Below is a small trained network, with its code and all its weights. Each question gives an input and a target symbol and asks what happens when units are switched off, that is, made to give their printed mean instead of their output.

import numpy as np


def w(rows, s, z=0):
    codes = np.array(rows[::2]) - 128.0
    scale = np.full(codes.shape[1], s)
    scale[-1] = z or s
    return codes * scale


def f(y):
    return np.maximum(y, 0)


def softmax(a):
    e = np.exp(a - a.max(-1, keepdims=True))
    return e / e.sum(-1, keepdims=True)


def log_softmax(a):
    a = a - a.max(-1, keepdims=True)
    return a - np.log(np.exp(a).sum(-1, keepdims=True))


def net(x, mask):
    ids = ['εζξπσφ'.index(c) for c in x.split()]
    T = len(ids)
    res = E[ids] + P[:T]
    u = 0
    for l in range(2):
        q, k, v = (res @ M[l].T for M in (Q, K, V))
        z = softmax(np.where(np.tri(T) > 0, q @ k.T / 3**0.5, -1e9)) @ v
        res = res + np.where(mask[u], z, O[l][:, -1]) @ O[l][:, :-1]
        u += 1
        y = f(res @ A[l][:, :-1].T + A[l][:, -1])
        res = res + np.where(mask[u : u + 12], y, B[l][:, -1]) @ B[l][:, :-1]
        u += 12
    return log_softmax(res[-1] @ U[:, :-1].T + U[:, -1])


Q, K, V, O, A, B = {}, {}, {}, {}, {}, {}
E = w([
[156,130,163,127],'ε',
[170,76,149,166],'ζ',
[131,234,137,98],'ξ',
[141,199,155,158],'π',
[6,111,27,175],'σ',
[114,67,70,195],'φ',
],0.016)
P = w([
[110,153,141,200],'0',
[28,83,255,20],'1',
[17,121,251,53],'2',
[64,32,187,63],'3',
[34,114,230,84],'4',
[64,77,208,66],'5',
[60,84,158,150],'6',
],0.0085)
Q[0] = w([
[83,126,31,149],'L0H1',
[155,134,204,119],'L0H1',
[9,81,116,73],'L0H1',
],0.011)
K[0] = w([
[92,109,131,83],'L0H1',
[172,139,92,120],'L0H1',
[10,122,34,72],'L0H1',
],0.011)
V[0] = w([
[254,77,179,190],'L0H1',
[111,140,190,106],'L0H1',
[227,145,70,120],'L0H1',
],0.011)
O[0] = w([
[48,133,32,81,42],'L0H1',
[30,123,193,27,157],'L0H1',
[113,162,107,254,1],'L0H1',
],0.011,0.0079)
A[0] = w([
[29,139,93,107,116],'L0N1',
[76,165,124,119,198],'L0N2',
[209,141,211,113,80],'L0N3',
[62,103,112,190,49],'L0N4',
[121,185,127,210,99],'L0N5',
[12,254,143,143,207],'L0N6',
[123,207,133,104,74],'L0N7',
[203,206,206,17,185],'L0N8',
[33,55,175,230,115],'L0N9',
[210,170,199,85,154],'L0N10',
[129,148,99,26,252],'L0N11',
[164,70,74,58,94],'L0N12',
],0.0082,0.0032)
B[0] = w([
[247,57,147,119,150],'L0N1',
[250,66,123,92,150],'L0N2',
[190,223,44,202,201],'L0N3',
[124,185,59,146,131],'L0N4',
[115,216,254,124,132],'L0N5',
[141,64,182,72,167],'L0N6',
[95,67,97,199,145],'L0N7',
[183,84,88,175,251],'L0N8',
[184,79,98,41,148],'L0N9',
[24,74,45,133,210],'L0N10',
[67,21,136,98,188],'L0N11',
[178,152,124,134,148],'L0N12',
],0.0054,0.017)
Q[1] = w([
[132,130,92,170],'L1H1',
[207,85,127,67],'L1H1',
[137,252,63,180],'L1H1',
],0.012)
K[1] = w([
[20,126,252,171],'L1H1',
[235,153,139,51],'L1H1',
[33,113,123,2],'L1H1',
],0.0084)
V[1] = w([
[155,129,165,187],'L1H1',
[115,54,48,10],'L1H1',
[119,122,254,64],'L1H1',
],0.0081)
O[1] = w([
[207,97,121,190,232],'L1H1',
[102,115,71,50,136],'L1H1',
[9,75,38,182,2],'L1H1',
],0.012,0.0038)
A[1] = w([
[174,113,132,134,115],'L1N1',
[101,55,121,140,142],'L1N2',
[100,57,111,126,187],'L1N3',
[175,86,203,101,198],'L1N4',
[9,154,103,92,130],'L1N5',
[197,71,71,150,105],'L1N6',
[146,129,165,190,88],'L1N7',
[220,152,148,100,1],'L1N8',
[135,158,154,77,34],'L1N9',
[58,110,104,126,226],'L1N10',
[98,142,165,200,97],'L1N11',
[78,152,137,156,63],'L1N12',
],0.012,0.0028)
B[1] = w([
[138,91,137,147,185],'L1N1',
[145,182,100,164,187],'L1N2',
[102,216,92,139,196],'L1N3',
[159,139,63,162,255],'L1N4',
[120,65,173,121,161],'L1N5',
[131,133,154,118,210],'L1N6',
[149,74,83,59,186],'L1N7',
[2,158,180,138,214],'L1N8',
[94,192,105,135,158],'L1N9',
[119,119,235,94,159],'L1N10',
[127,157,25,95,151],'L1N11',
[15,159,180,105,129],'L1N12',
],0.0085,0.023)
U = w([
[1,115,87,182,18],'ε',
[132,173,189,105,163],'ζ',
[150,73,188,78,151],'ξ',
[68,43,161,80,16],'π',
[131,110,71,123,250],'σ',
[179,128,152,13,139],'φ',
],0.0092,0.0021)

Each question gives the input, a string of symbols that net reads in full, and the target symbol t.
The units are the heads (3 rows each of Q, K, V and O) and the neurons (one row each of A and B). Each row of codes is followed by its name. A weight is (code - 128) times the scale printed after its matrix; where a second scale follows, it is the last column's (O, A, B and U).
mask holds one flag per unit, layer by layer, with each layer's heads first. A switched-off unit (its flag False) gives its mean, the last column of its rows in O or B, instead of its output. The means were averaged over made-up inputs and are rounded, as every weight is.
A unit's drop is (log p(t) with every unit on - log p(t) with that unit switched off) / (log p(t) with every unit on - log p(t) with every unit switched off).
The circuit of an input: a set's keep is (log p(t) with only the set's units on - log p(t) with every unit switched off) / (log p(t) with every unit on - log p(t) with every unit switched off). Starting from the 12 units with the biggest drops (on a tie, the unit counted first), units are removed one at a time, each time the one whose removal leaves the highest keep (on an exact tie, the one counted first), for as long as the keep stays at least 0.8.
circuit, biggest first: the units of the circuit, biggest drop first
unit that matters most: the unit with the biggest drop
top k neurons: the k neurons with the biggest drops, biggest first
top k neurons in layer l: the k neurons of layer l with the biggest drops, biggest first
input π ζ ε ζ φ φ, target ε: top 2 neurons	[L0N3 L1N3]
input π ζ ξ ξ ξ ξ π, target ε: circuit, biggest first	[L1H1]
input σ ζ ξ, target σ: circuit, biggest first	[L0H1 L0N8 L1H1]
input π ξ ξ, target ε: circuit, biggest first	[L0H1 L1H1 L0N8]
input φ ζ ζ ξ ε π π, target ζ: circuit, biggest first	[L1H1 L0H1 L1N8]
input ζ ε ζ ζ σ ζ, target σ: circuit, biggest first	[L0N3 L1N8 L0H1 L1H1]
input ε ζ φ ε π, target π: circuit, biggest first	[L1H1 L0H1 L0N3 L1N5]
input ε ζ ζ ξ ζ π ε, target π: top 3 neurons	[L0N3 L0N8 L1N5]
input ξ ε ξ φ ξ π, target σ: top 2 neurons in layer 0	[L0N5 L0N11]
input ε ε ε ε φ, target π: top 2 neurons	[L0N8 L0N3]
input σ ε π φ φ, target ξ: circuit, biggest first	[L0H1 L0N10 L1H1]
input π ζ ξ, target ε: top 3 neurons	[L0N3 L1N3 L0N10]
input σ ζ σ ζ π, target ξ: top 3 neurons	[L0N3 L1N3 L1N7]
input π ζ π, target ε: circuit, biggest first	[L0H1 L1H1 L0N3 L0N8]
input φ ξ φ ξ, target ζ: top 2 neurons in layer 0	[L0N11 L0N10]
input ζ φ φ, target φ: circuit, biggest first	[L0H1 L1H1]
input ξ π π ξ, target σ: top 2 neurons	[L1N8 L0N5]
input ε ξ ζ ξ, target π: circuit, biggest first	[L1H1 L0H1 L1N5 L0N8]
input ε ζ ξ φ ζ, target π: top 4 neurons	[L1N5 L1N10 L0N3 L0N8]
input ζ ζ ε σ ε, target σ: unit that matters most	L1N8
input π ζ ζ, target ε: top 3 neurons	[L0N3 L1N3 L0N6]
input π π ε ξ π φ, target ε: top 4 neurons	[L0N3 L0N6 L1N3 L0N8]
input ξ ξ φ ζ ζ ζ, target σ: top 3 neurons	[L1N8 L0N5 L0N6]
input ε ζ ε ζ ζ, target π: top 2 neurons	[L0N3 L0N8]
input ξ φ φ φ φ π, target σ: top 2 neurons in layer 1	[L1N8 L1N10]
